Below are the code and all the weights of a small trained network. Each question names an input and a class and asks about switching units off, where a switched-off unit gives its printed mean instead of its output.

import numpy as np


def w(rows, s, z=0):
    codes = np.array(rows[::2]) - 128.0
    scale = np.full(codes.shape[1], s)
    scale[-1] = z or s
    return codes * scale


def f(y):
    return np.maximum(y, 0)


def log_softmax(a):
    a = a - a.max(-1, keepdims=True)
    return a - np.log(np.exp(a).sum(-1, keepdims=True))


def net(x, mask):
    res = np.array(x, float).reshape(1, 3) / 4 @ E
    y = f(res @ A[0][:, :-1].T + A[0][:, -1])
    res = res + np.where(mask, y, B[0][:, -1]) @ B[0][:, :-1]
    return log_softmax(res[-1] @ U[:, :-1].T + U[:, -1])


A, B = {}, {}
E = w([
[122,26,169],'x0',
[119,215,254],'x1',
[20,169,119],'x2',
],0.0089)
A[0] = w([
[125,100,134,78],'n0',
[103,134,199,73],'n1',
[140,163,133,62],'n2',
[142,81,153,188],'n3',
[126,168,106,52],'n4',
[139,119,158,189],'n5',
[4,150,50,42],'n6',
[142,155,140,93],'n7',
[108,148,212,141],'n8',
[89,92,197,74],'n9',
[50,220,168,20],'n10',
[164,163,88,180],'n11',
[121,203,169,176],'n12',
[154,82,151,251],'n13',
[199,143,127,68],'n14',
[176,147,145,189],'n15',
[75,139,66,55],'n16',
[96,88,98,179],'n17',
[189,218,189,63],'n18',
[132,16,158,59],'n19',
[107,148,209,106],'n20',
[96,56,179,106],'n21',
[130,156,116,56],'n22',
[144,210,194,190],'n23',
[99,132,166,130],'n24',
[170,61,87,207],'n25',
[117,65,97,128],'n26',
[171,220,179,70],'n27',
[188,96,79,203],'n28',
],0.017,0.0025)
B[0] = w([
[114,134,144,149],'n0',
[170,165,130,195],'n1',
[112,152,123,150],'n2',
[110,129,169,188],'n3',
[110,155,124,155],'n4',
[142,150,117,166],'n5',
[158,54,2,246],'n6',
[122,143,119,151],'n7',
[170,178,100,219],'n8',
[167,154,177,194],'n9',
[137,59,94,236],'n10',
[165,139,144,176],'n11',
[83,157,102,214],'n12',
[118,127,174,199],'n13',
[186,88,143,173],'n14',
[168,120,104,176],'n15',
[135,105,53,192],'n16',
[82,123,110,190],'n17',
[86,180,63,227],'n18',
[70,127,210,229],'n19',
[179,163,106,212],'n20',
[134,184,186,206],'n21',
[118,147,130,144],'n22',
[98,164,75,237],'n23',
[162,122,141,171],'n24',
[122,41,171,230],'n25',
[70,133,123,201],'n26',
[87,179,79,220],'n27',
[159,62,160,213],'n28',
],0.038,0.011)
U = w([
[110,158,158,1],'0',
[91,63,88,192],'1',
[178,84,162,100],'2',
[10,73,196,142],'3',
[49,170,80,170],'4',
[191,188,178,189],'5',
],0.011,0.0039)

Each question gives the input, the list of numbers given to net, and the class t.
The units are the neurons (one row each of A and B). Each row of codes is followed by its name. A weight is (code - 128) times the scale printed after its matrix; where a second scale follows, it is the last column's (A, B and U).
mask holds one flag per neuron, in row order. A switched-off neuron (its flag False) gives its mean, the last column of its row in B, instead of its output. The means were averaged over made-up inputs and are rounded, as every weight is.
A unit's drop is (log p(t) with every unit on - log p(t) with that unit switched off) / (log p(t) with every unit on - log p(t) with every unit switched off).
The circuit of an input: a set's keep is (log p(t) with only the set's units on - log p(t) with every unit switched off) / (log p(t) with every unit on - log p(t) with every unit switched off). Starting from the 12 units with the biggest drops (on a tie, the unit counted first), units are removed one at a time, each time the one whose removal leaves the highest keep (on an exact tie, the one counted first), for as long as the keep stays at least 0.8.
units of the circuit, in order: the units of the circuit, biggest drop first
top k neurons: the k neurons with the biggest drops, biggest first
drop of u: that unit's drop, to one decimal
input [0,2,5], class 1: units of the circuit, in order : [n10]
input [-2,-3,-2], class 2: units of the circuit, in order : [n18; n23]
input [7,3,-8], class 3: top 2 neurons : [n19; n25]
input [-7,-1,-6], class 2: top 4 neurons : [n14; n28; n6; n11]
input [3,6,-7], class 5: top 2 neurons : [n6; n14]
input [-7,-8,-4], class 2: top 2 neurons : [n28; n11]
input [2,2,-6], class 5: top 2 neurons : [n6; n10]
input [-5,-8,-7], class 2: drop of n11 : 0.2
input [5,0,4], class 5: drop of n25 : 0.2
input [5,-2,6], class 1: drop of n6 : 6.0
